Below are the code and all the weights of a small trained network. Each question names an input and a class and asks about switching units off, where a switched-off unit gives its printed mean instead of its output.

import numpy as np


def w(rows, s, z=0):
    codes = np.array(rows[::2]) - 128.0
    scale = np.full(codes.shape[1], s)
    scale[-1] = z or s
    return codes * scale


def f(y):
    return np.maximum(y, 0)


def log_softmax(a):
    a = a - a.max(-1, keepdims=True)
    return a - np.log(np.exp(a).sum(-1, keepdims=True))


def net(x, mask):
    res = np.array(x, float).reshape(1, 6) / 4 @ E
    y = f(res @ A[0][:, :-1].T + A[0][:, -1])
    res = res + np.where(mask, y, B[0][:, -1]) @ B[0][:, :-1]
    return log_softmax(res[-1] @ U[:, :-1].T + U[:, -1])


A, B = {}, {}
E = w([
[208,108,162,50],'x0',
[127,131,127,132],'x1',
[144,131,121,107],'x2',
[108,168,57,104],'x3',
[36,201,218,103],'x4',
[254,252,150,204],'x5',
],0.0071)
A[0] = w([
[51,117,124,42,143],'N0',
[78,93,149,220,183],'N1',
[72,132,148,137,109],'N2',
[90,87,103,79,114],'N3',
[3,79,243,85,194],'N4',
[193,175,155,144,47],'N5',
[108,55,135,131,18],'N6',
[186,49,33,179,11],'N7',
[115,186,28,80,146],'N8',
[194,232,179,169,3],'N9',
[183,95,73,135,66],'N10',
[158,55,83,164,67],'N11',
[79,139,79,181,218],'N12',
],0.011,0.0045)
B[0] = w([
[159,159,92,254,206],'N0',
[230,132,167,80,178],'N1',
[79,147,107,128,159],'N2',
[174,41,104,129,181],'N3',
[179,190,46,181,246],'N4',
[77,52,59,162,174],'N5',
[143,108,9,161,151],'N6',
[53,200,99,87,187],'N7',
[201,50,189,163,173],'N8',
[102,62,65,231,202],'N9',
[85,182,172,141,167],'N10',
[99,235,53,117,167],'N11',
[224,124,147,82,186],'N12',
],0.007,0.011)
U = w([
[165,98,135,143,246],'0',
[57,77,80,200,60],'1',
[164,102,142,150,203],'2',
[100,142,119,152,179],'3',
[6,199,91,152,157],'4',
[140,124,139,127,238],'5',
[37,173,226,60,1],'6',
],0.011,0.0048)

Each question gives the input, the list of numbers given to net, and the class t.
The units are the neurons (one row each of A and B). Each row of codes is followed by its name. A weight is (code - 128) times the scale printed after its matrix; where a second scale follows, it is the last column's (A, B and U).
mask holds one flag per neuron, in row order. A switched-off neuron (its flag False) gives its mean, the last column of its row in B, instead of its output. The means were averaged over made-up inputs and are rounded, as every weight is.
A unit's drop is (log p(t) with every unit on - log p(t) with that unit switched off) / (log p(t) with every unit on - log p(t) with every unit switched off).
The circuit of an input: a set's keep is (log p(t) with only the set's units on - log p(t) with every unit switched off) / (log p(t) with every unit on - log p(t) with every unit switched off). Starting from the 12 units with the biggest drops (on a tie, the unit counted first), units are removed one at a time, each time the one whose removal leaves the highest keep (on an exact tie, the one counted first), for as long as the keep stays at least 0.8.
units of the circuit, in order: the units of the circuit, biggest drop first
unit that matters most: the unit with the biggest drop
top k neurons: the k neurons with the biggest drops, biggest first
drop of u: that unit's drop, to one decimal
input [-6,-5,8,-6,5,8], class 1: units of the circuit, in order -> N9
input [-8,-5,2,8,-4,2], class 0: units of the circuit, in order -> N8, N12
input [6,5,-1,6,-7,0], class 4: units of the circuit, in order -> N7, N11
input [6,3,0,4,5,-8], class 1: top 2 neurons -> N0, N3
input [-5,-6,6,-4,-8,3], class 4: units of the circuit, in order -> N7, N11
input [-5,-3,-8,-3,7,-1], class 5: top 3 neurons -> N1, N12, N7
input [-8,4,1,6,-5,-8], class 0: top 3 neurons -> N12, N1, N8
input [-4,2,7,-5,5,8], class 1: top 2 neurons -> N9, N5
input [-7,-8,-6,-3,-3,-6], class 3: units of the circuit, in order -> N1, N9
input [-8,-1,-2,-3,-2,-3], class 0: units of the circuit, in order -> N1, N12
input [-5,4,6,-2,-6,0], class 4: units of the circuit, in order -> N7, N11
input [0,-1,0,8,6,2], class 2: units of the circuit, in order -> N8, N7
input [-1,-7,1,0,-6,8], class 1: units of the circuit, in order -> N9, N5
input [-6,-6,-4,-5,5,0], class 0: units of the circuit, in order -> N1
input [-7,0,3,-2,5,-7], class 0: units of the circuit, in order -> N1, N12
input [-6,3,-8,-5,-8,-7], class 4: top 3 neurons -> N7, N11, N8
input [-4,-3,-4,6,-7,5], class 4: top 4 neurons -> N7, N11, N10, N3
input [-1,7,5,7,-8,-2], class 4: top 4 neurons -> N7, N11, N10, N1
input [-8,-2,6,-4,6,-1], class 0: top 3 neurons -> N1, N12, N7
input [-8,-3,-5,-7,2,3], class 0: unit that matters most -> N1
input [-5,4,-3,4,-5,-1], class 0: top 2 neurons -> N12, N8
input [5,1,5,0,-7,1], class 4: drop of N12 -> 0.1
input [-6,-5,7,-7,-5,8], class 1: drop of N9 -> 0.6
